Each row has a class, written after it.
[-28 -20  44  33 -27 -23   5  14 -10  41 -47 -15 -17   6  42  26  -1 -42
   4  58  22 -61  19 -68  58 -32  29 -27 -91  -3 -51 -22   1   9 -32 -11] -> Vebab
[ 18  -5  51 -30 -13 -55  18  58   3 -13  -2  16 -14  37 -65  26  -4 -12
 -14  19   6   5  37  44  45 -16 -16  26  15  -6 -14  19  32 -47  16 -18] -> Nelu
[-54  13  -1   8 -16  -9  28   3  12 -25  -8   3  14 -24   1 -19  20  32
   7 -36  -8  27 -29  -4   7 -12 -17  -2  -4 -29  15  11   0   7   1  -9] -> Vebab
[-48 -21  46  24  51 -33  -4  38 -11  11  34   0  12  55 -98 -50 -21  17
  -8 -54  -4  55  13  31  20 -29  24 -47 -23 -31 -58 -34 -13 -49  10 -54] -> veg
[  9  18  -8 -59  22 -79  17  12  -1  34 -27  14 -43  37 -40  24  19  61
 -32  26 -13  25 -40  53  28  -7  -3   2   2   4 -22  27 -27  14  44   0] -> bof
[ 26 -15  -6 -13 -21 -49  19  43 -56  24 -13 -29  -5  33  -6   9 -28   7
 -17  33   6 -63  -2  -1  28 -30  -7  -5 -12  52 -34  25 -37  19  60  63] -> Ror
[-71  15   3  -6 -15 -13  33  38 -10 -22  -6  -2  26   4 -22   7  15  24
   3 -39  -4  35 -28   3 -13 -21 -14  12  -6 -32  -6 -14  18  -3   5 -20] -> veg
[ 27   7  -8  -4  19 -39 -31  26  42 -32  53  22 -27  25 -31  22  24 -11
  -1 -14  29  21  49  17  31 -19 -24  -1  17 -37  34  -9 -17 -10   6 -16] -> Vebab
[-56  17  -2  10   4 -17  27  19  -6  -3 -26   1  12  -8  -5 -31   8  28
  13 -45 -13  35 -45   0  20 -22 -24  14   5 -10   1   5   7 -15  -3 -17] -> zin
[-60  10  10  -3 -15  -9  18  14 -14  -6 -15   8  30 -39   5 -20   2  19
   3 -39 -13  32 -43   7   4 -21 -16   5  -3  -4   6  -3  19   1   7  -6] -> voru
[-48   4  -8  27 -18 -15  26  27  -3 -20  -6   2  26  -9   6 -13  27  18
  15 -44 -10  28 -21  -8   3  -9 -13  14  22 -17   8   6  -3 -10   9  12] -> Ror
[-42  -3  51  36   3 -16 -10  81   3  34  25 -15  26   5 -73 -64   5   4
  29 -41  29 -15  32  -3 100 -12  17 -30  -8  55 -29  17 -12 -19 -10   7] -> buz
[-45  16   3 -25  50  -2   9  67  30  31  47 -17 -58  42 -35  35 -34  43
 -11 -62   0  64 -33  42   5 -46 -27  10 -14   9  -7 -21  -8 -52  17  34] -> zin
[ 53  -7  44  -5  -5  -7 -10  35 -36 -50  30 -30  14  -3 -45 -26 -18  17
 -18 -22  36  33 -20  45  49 -50  15  20  13  25 -19  15 -43 -54  10  13] -> voru
[-48  17  39  22 -13  -3 -12 -14  29   3  -3   8 -46  91   1 -72  -7  33
 -10  19  33  12  -3 -51   9 -21  50 -22 -15 -23  30 -36  -2  -7  33  46] -> bikib
[-55   7  10  13  -8 -14  25  26   3 -15 -17  -5  28 -17 -14  -6  34  24
  18 -40 -19  16 -50  -2   5 -22 -26   6  -6  12  -5  12  27 -19  11 -16] -> nare
[ 16 -40 -23 -12 -20 -46  17  95   2   5  34 -56 -25  25 -22  18  29  85
  15 -43  22   8 -50  11  25 -38 -46  16   9  24 -34 -19   1 -32   4  61] -> nare
[-42   8 -13 -15 -12 -14  36  28   9 -17 -27   6  19 -20   1  24  28  11
   9 -32 -10  52 -32 -10  10 -11 -17  16  -4  -1   1  14  21   7  11 -18] -> bof
[-34  10   8   9 -48   0  39   3  26  27 -44  16 -40  33   2  44  -7  27
   6  20  -6  33  -9 -13   9  11  10 -37 -84 -21 -33 -11  14  19  35  61] -> bof
[-46  -3   2  -3 -22 -14  18  27   2  -6  -9  15  34 -17   3  -9  -5  28
  11 -40 -13  36 -38   0   6 -21 -37   1   3  -5  14 -18  26   6  22  -1] -> voru
[ 22 -37  37  27  22  19  50  90  32  14  -3 -54 -18  14 -16 -21  14  46
  73 -16  22 -26  50 -21  27  17  18  -1  45 -73 -15 -34 -31  15 -13  14] -> paze
[-46   4 -22  -4  -8  -7  42  11 -17 -14 -27 -10  34  -8   0 -15  28  16
   0 -42 -10  51 -33 -25  11 -13 -16   3  -4 -13  -5  30  32   1   0 -22] -> bof
[-58  12   8   0   2 -13  19  21   5   4  -4  19  16 -31  -7 -10  10  23
   9 -42 -12  38 -29  14   4 -18 -28   3   2 -18  10  -2  18 -11   9  -4] -> voru
[-57   9   5   9  -8   1  21  35  15 -22  -2   9  28  -1  -8   6  15   4
  14 -43 -10  32 -37   4   2 -27 -26  22  -1  15   5  11   2 -29  15  -5] -> bikib
[-50  -1  -4  21 -14  -3  31  22  -1 -15  -9  12  30 -20  12   6  25  13
  20 -34 -14  31 -14 -21   3  -7   3  12  -1 -22  11  -4 -12   4  19   5] -> Ror
[-55   0 -12  20 -10 -17  31  33  -4  -3 -10  -1  15   3  21  12  26  12
   6 -34 -12  27 -25 -19   7 -19  -4  12  11  -5  13   8  -1   8   9   4] -> Ror
[-59  11   2  -6   5 -14  29  50  -3  -2   2   1  24  -9 -20  11  15  11
   4 -29  -7  15 -31  -2  -1 -21 -24  13  10 -12  10  -9  19   2  -4 -33] -> veg
[-59  10  -3  -2  -3 -11  33  41  12  -7  -6   9  24  -9  -6   3  12  14
   6 -28 -12  32 -18  -9  -8 -14 -27  19  -8 -11   4 -16  11 -28  -4 -37] -> Nelu
[-49  18   3 -10  -9  -6  19  28  -9   2  -8   4  35 -23 -14  -8  12  37
   0 -39 -16  34 -41   7  11 -19 -28  -1   4 -21  20  -4  31   7   7  -3] -> voru
[  2 -25  62  85  21  18  24  38 -13 -15 -25 -18  36  58 -14 -16 -39  -2
  32  25  -8 -28 -49 -74  38 -36 -12   2 -22 -66  -3 -42  48 -70 -34 -23] -> veg
[-16  14  76 -30 -31  -4  34  65  24  11 -13  -2 -51 -33 -28  12   6  67
   5   0   1  39 -10  52  22   0  23  18  36 -46  -3 -14   2   9   6  44] -> voru
[-55  16  16  -5   0   8  27  27  14  -6 -15  -2  20   2  -9  15  17  43
   9 -35 -25  35 -58   0  -4 -27 -25   9  -5   8   8   9  29 -11  23 -16] -> nare
[ 28 -37 -24  27 -24 -43  20  63  -6   3  15 -46 -10  26 -28  13  50 -14
  14  -7  27 -43  67 -36   8  -5  -5 -20  -7  -7 -50  -3 -14   8  26  58] -> Ror
[-78  12   6   6  -4  -2  30  30   6 -22  -9   7  26 -22 -12   9  22  24
   7 -42  -3  45 -13  -6  10 -17  -6  21 -18   3 -11  18  21 -20  16  -4] -> buz
[  8  18  21 -37 -28 -14  -2  89  13  25   7 -33 -85   0  13  41   5  47
 -18 -15   6   4  25  65  21   6  -1  -3  86   1   4  17 -15  78 -37  17] -> Vebab
[-40  12  19 -14  -9   2  25  71 -35   5 -13   3 -14 -92  -8  13  -6  28
  33 -49   3  19 -10  15  48 -26  -1  16  -3  28  10   7  -1  19  -3  40] -> zin
[-55   6  10   8 -19  -2  29   5  14 -24  -9  -9  15 -40   7 -16  14  19
   3 -37 -11  17 -35  -3  -6  -9 -23   6   5 -15   3  12  17  -8 -13  -8] -> Vebab
[-40   4 -17  -4 -11 -14  39  30  -4 -19 -23   0  31 -15  -9   3  26   6
  12 -36 -10  43 -23 -21  13 -11 -24   6  -2 -15  -2  15  30   2  10 -17] -> bof
[-37  -1  -1  -3  11  -2  43  30  15 -11 -11   6  24 -37  -7  24  21  12
  21 -27   5  22 -12  15   5 -11 -31  16   6 -13  14   2  30  -6   5 -17] -> paze
[ 43 -36  27  83  -9  49   3 -35 -22 -20 -13   3  -8   3  23 -47 -12  -1
  29  20  23 -22   3 -49  13   5   4  -3 -25 -34 -14   7  10 -72 -34  52] -> bikib
[-65  13  16  -7 -16  -7  22  41  10 -18  -2  -2  32  -6 -22 -18  26  18
   8 -40  -3  32 -32   3   4 -24 -11  22  10   0  -2   3   5 -27  10  -7] -> bikib
[-59  -5  -1   8   1 -12  37  14   4 -24 -24  21  20 -19   7   5  19  44
  14 -33 -13  42 -33 -11  13 -10 -13  30   2   4  10  29  25  -7  22  -3] -> buz
[-66  13   8  13 -15 -22  37  48   7 -20 -16   6  18 -15 -21  29  30  14
  14 -31 -12  19 -39   2  -1 -16 -17  12  -3 -15   7 -10  31   6  -1 -13] -> veg
[-52  18  65   2 -30   8  35  25 -53 -19 -49  28 -41 -76  10  42 -36  18
   6  20   9  15  -5  40 -19 -23  10  32 -36 -43 -58 -18   4 -47 -11  33] -> veg
[ -15    6    1   13  -13   23  -14   58    3   39    6  -12    2   28
  -18   94   -4  -35    1   -3   17   -9   37    5    7  -35  -30  -30
 -101   52  -77  -14  -21  -30   11   30] -> bikib
[-58  12  -7 -16  -2  -5  40  51   7 -10 -12   7  21  -4  -6  27  14  32
   9 -36 -18  39  -8  -6 -10 -14 -21  21  -9 -15  11 -11  11  -4   9 -27] -> Nelu
[-66  16   5   4 -14 -14  30  40  -7   3 -13   1  20 -29  -5  -5   4  26
   4 -41 -15  33 -48  13   8 -28 -33   0  -7  -7  -2  -2  18  -4   9   6] -> voru
[-63  16 -16 -19   0 -10  24  29  -3  -1 -13   8  23  -9   0   3  19  14
   6 -54  -7  56 -25  -5  19 -14 -23   9   5   1   9  20  27   1   1 -21] -> bof
[-56  37  -3  15  -3  15  35  83 -20  60  -7 -19 -26 -16 -27  29   8  34
   6 -43   5  36 -21  21  59 -23 -23 -37 -46  26 -28  38   3  -2 -29  49] -> bof
[-61   5  -1 -14  18 -26  43  32  -1   0  -2   3  22 -40 -21   5  17  23
   4 -31   2  28 -36  24  16 -22 -16   8  -5 -12  14  -2  29  -8   7 -14] -> paze
[-77  15   2  20  -9 -13  28  34   9 -10 -27  16  16 -21   1   3  13  29
  13 -25 -13  25 -22 -18   8 -13 -10   4 -10  18   3   6  18  17  29   3] -> buz
[  0 -44  88  23 -43   6   6  29   4  55 -19  12   8 -21 -38   0 -52  41
  38   2  16 -18 -21   0  76 -13  -7 -35 -83  48 -40 -28  33 -44  12  90] -> voru
[-65  15   3  -2 -15  -9  28  22   3 -11  -8  14  25 -21  -6  -6   4  24
   1 -47 -15  50 -41  13  -1 -24 -39   5   1 -15  14   0  33  -7  20   1] -> voru
[ -9  -8  24  56 -29 -30  32  28   0 -19 -11  12 -24   9 -36 -13 -10  -3
  12  37   6  -2  27  -4  30   0  23 -20 -63 -51 -68 -15 -25 -29  37  42] -> buz
[-65   2  13   4 -14 -10  38  32   7 -20 -10  -2  25  17 -12  -8   8  27
   8 -34  -7  26 -45 -14  -4 -18 -15  17  11 -19  19 -10  32  -3   5 -17] -> veg
[-60  14  50  16  58 -51   0  45  -7  23 -11  -6  20  17 -87  46  -6 -14
   4  -9 -17 -59 -37   0  15 -47 -25 -13 -58  42 -19  -8  66 -56  21   5] -> veg
[-74  12  -5  -2 -14 -20  37  46   0 -15 -17   5  30  -1 -10   1  16  21
   8 -36 -13  31 -15 -19  -4 -19 -16  10 -19 -15   5 -17  18  -9   8 -26] -> Nelu
[ 44  -4  11 -25 -12  25  -7  37  -5  10  18   3  33   7 -24  21 -24   7
  10   9  43  -1  43  17  50  -9 -14 -15  -9  13  14 -19  -8  21  13   2] -> paze
[ 47  -1 -26 -45  -6 -31   1  66   2 -17 -14 -20  -8  83  24  76   1 -22
  -5  19   2  12  29  -6  10 -15 -36  40  44 -48 -14  -8  10  18   8 -46] -> bof
[-44  -6  17  19  -3  -3  36   3  25 -21 -16 -11  17 -14  -3 -10  22  23
  13 -39 -21  19 -31  -3   3  -4 -13   1   3 -26  -3  23   8  -6  -9 -25] -> Vebab
[-41  16   8  45   7  17  22   8 -51   5  -1   0  19  46  -5  16 -26 -64
 -18  -6  -3   3 -11   4  43 -34  16 -26 -68  12 -19  50 -15 -10 -14 -41] -> veg
[-45  20 -17  10 -13 -10  27  27   8  -9 -15  -1  17 -23 -11   0  29  17
  22 -42 -10  30 -23  -5   8  -8 -26  10 -16 -29 -10 -14   4  -5  -3  -5] -> zin
[ 48   4  12   8  44 -65 -44  13 -23  22  11  22 -30  12 -39 -14 -28  47
   7  39  15 -41 -11   8  39 -32   8 -28 -44  -8  -1 -60 -53  -9  47  55] -> voru
[-54   6  -8   3  -3  -5  11  24  -2 -20  -8   8  27  15   0 -15  22  40
  13 -54  -9  38 -37  -2   2 -21 -24  18  23   5  23  13  11  -8  11  -4] -> bikib
[ -27   24   42   40   26  -15  -33    5  -31    7  -17    1    4   31
   -4 -114   18   66   42  -39   27   -3   29  -15   49    1   63   -4
   55  -37   11   -7  -85   -1  -15   -2] -> Ror
[-51  19   2  12 -17  -1  23  22   0 -24 -15   8  24   2 -11  -9  27  12
   6 -29 -11  25 -27   2  -1 -16 -21  14   9 -12   8  20  14 -14   9  -1] -> bikib
[  1  -3  20 -13   2  14  16   8   1 -39   8   3  -2 -30  -2  45  24 -44
  -3   6  30  65  23 -21  25 -25  62  22 -69 -33 -34 -12 -38 -38   1 -29] -> bof
[-32   2  55  41 -19 -32  22  97   4   6 -29  -1 -25  22 -27  22 -57   7
  45  26 -14 -47 -16 -24  27 -53 -24 -25 -52  15 -34 -54   4 -11  75  57] -> nare
[  7 -25  29   2   8 -26   3  44 -20  -5  -9 -44   6  49 -20   1 -53  53
  -5   8   4 -31 -50 -36   1 -48   7   1 -51  50 -23 -53  -2 -42  33  40] -> Nelu
[ 36  32  -1  -6 -37 -43 -12  -9   9 -31   4  22   2  17 -55   7  33  33
  11  11  39  26 -12  34  71 -12  18  11 -73 -13 -11 -12 -74 -29  29  40] -> zin
[-79  12   2   6  -2 -17  31  49 -14 -12  -9   1  25 -20 -16  10  18  20
   9 -42 -10  23 -35  -5  -6 -24 -13   7  -5 -15   4 -16  26   8  -5 -21] -> veg
[ 34   4  26 -14 -24 -33  30  98 -27   2   4 -29 -17  -4 -84  29 -28  40
 -20   8   1  39 -29  54  56 -38   5 -30 -40  22 -68  -7 -42  -7  40  45] -> bof
